Here is a tiny trained network, its code and every weight. The questions are about switching its units off for an input and a class, where a switched-off unit gives its printed mean instead of its output.

import numpy as np


def w(rows, s, z=0):
    codes = np.array(rows[::2]) - 128.0
    scale = np.full(codes.shape[1], s)
    scale[-1] = z or s
    return codes * scale


def norm(h):
    return h / np.sqrt((h * h).mean(-1, keepdims=True) + 1e-5)


def f(y):
    return np.maximum(y, 0)


def log_softmax(a):
    a = a - a.max(-1, keepdims=True)
    return a - np.log(np.exp(a).sum(-1, keepdims=True))


def net(x, mask):
    res = np.array(x, float).reshape(1, 6) / 4 @ E
    u = 0
    for l in range(2):
        y = f(norm(res) @ A[l][:, :-1].T + A[l][:, -1])
        res = res + np.where(mask[u : u + 7], y, B[l][:, -1]) @ B[l][:, :-1]
        u += 7
    return log_softmax(norm(res)[-1] @ U[:, :-1].T + U[:, -1])


A, B = {}, {}
E = w([
[198,26,98,71,21],'x0',
[105,100,196,38,215],'x1',
[204,237,73,15,68],'x2',
[70,88,16,183,180],'x3',
[110,156,84,159,254],'x4',
[23,175,136,87,141],'x5',
],0.0083)
A[0] = w([
[37,195,118,36,153,64],'L0N1',
[79,124,37,179,78,98],'L0N2',
[51,5,96,147,111,110],'L0N3',
[145,89,122,137,162,4],'L0N4',
[175,77,132,175,80,16],'L0N5',
[179,130,103,63,112,82],'L0N6',
[155,125,151,88,55,87],'L0N7',
],0.011,0.0046)
B[0] = w([
[66,64,13,177,231,223],'L0N1',
[47,114,39,131,206,221],'L0N2',
[127,2,253,80,152,254],'L0N3',
[104,147,91,135,198,138],'L0N4',
[104,94,133,226,215,178],'L0N5',
[210,221,192,47,79,213],'L0N6',
[120,178,77,77,63,233],'L0N7',
],0.0088,0.0048)
A[1] = w([
[190,64,124,188,87,62],'L1N1',
[95,135,170,143,65,69],'L1N2',
[159,188,223,49,219,52],'L1N3',
[77,221,143,135,105,133],'L1N4',
[183,118,95,60,78,98],'L1N5',
[76,104,188,252,143,2],'L1N6',
[210,126,206,152,130,42],'L1N7',
],0.012,0.006)
B[1] = w([
[36,69,206,185,143,177],'L1N1',
[127,164,124,208,157,157],'L1N2',
[97,27,154,186,141,218],'L1N3',
[110,66,252,159,241,210],'L1N4',
[146,191,199,171,95,254],'L1N5',
[225,156,173,191,37,231],'L1N6',
[96,56,147,187,141,175],'L1N7',
],0.011,0.0046)
U = w([
[217,184,199,120,2,139],'0',
[37,21,172,182,180,214],'1',
[89,177,32,180,166,2],'2',
],0.013,0.0048)

Each question gives the input, the list of numbers given to net, and the class t.
The units are the neurons (one row each of A and B). Each row of codes is followed by its name. A weight is (code - 128) times the scale printed after its matrix; where a second scale follows, it is the last column's (A, B and U).
mask holds one flag per neuron, layer by layer. A switched-off neuron (its flag False) gives its mean, the last column of its row in B, instead of its output. The means were averaged over made-up inputs and are rounded, as every weight is.
A unit's drop is (log p(t) with every unit on - log p(t) with that unit switched off) / (log p(t) with every unit on - log p(t) with every unit switched off).
k most important neurons: the k neurons with the biggest drops, biggest first
k most important neurons of layer l: the k neurons of layer l with the biggest drops, biggest first
drop when u is switched off: that unit's drop, to one decimal
input [4,8,6,2,5,8], class 2: 3 most important neurons -> [L0N1; L0N3; L1N4]
input [-3,6,7,7,-3,-2], class 2: most important neuron -> [L0N1]
input [-5,-1,7,-1,-3,3], class 1: 2 most important neurons -> [L1N4; L0N2]
input [-1,-6,7,-5,3,7], class 1: 3 most important neurons -> [L1N4; L0N1; L1N6]
input [-5,5,8,-1,-3,2], class 1: 2 most important neurons of layer 1 -> [L1N3; L1N4]
input [8,-4,-4,-5,-4,-2], class 1: 2 most important neurons of layer 0 -> [L0N5; L0N3]
input [-5,4,6,-8,-5,4], class 1: 2 most important neurons of layer 1 -> [L1N3; L1N4]
input [-7,6,6,-6,-3,5], class 1: drop when L0N7 is switched off -> 0.0
input [-8,-5,-8,-8,3,-2], class 0: drop when L0N6 is switched off -> 0.1
input [5,5,2,0,0,0], class 0: drop when L1N5 is switched off -> 0.0
input [-2,-5,1,2,6,-4], class 2: drop when L1N4 is switched off -> 0.1
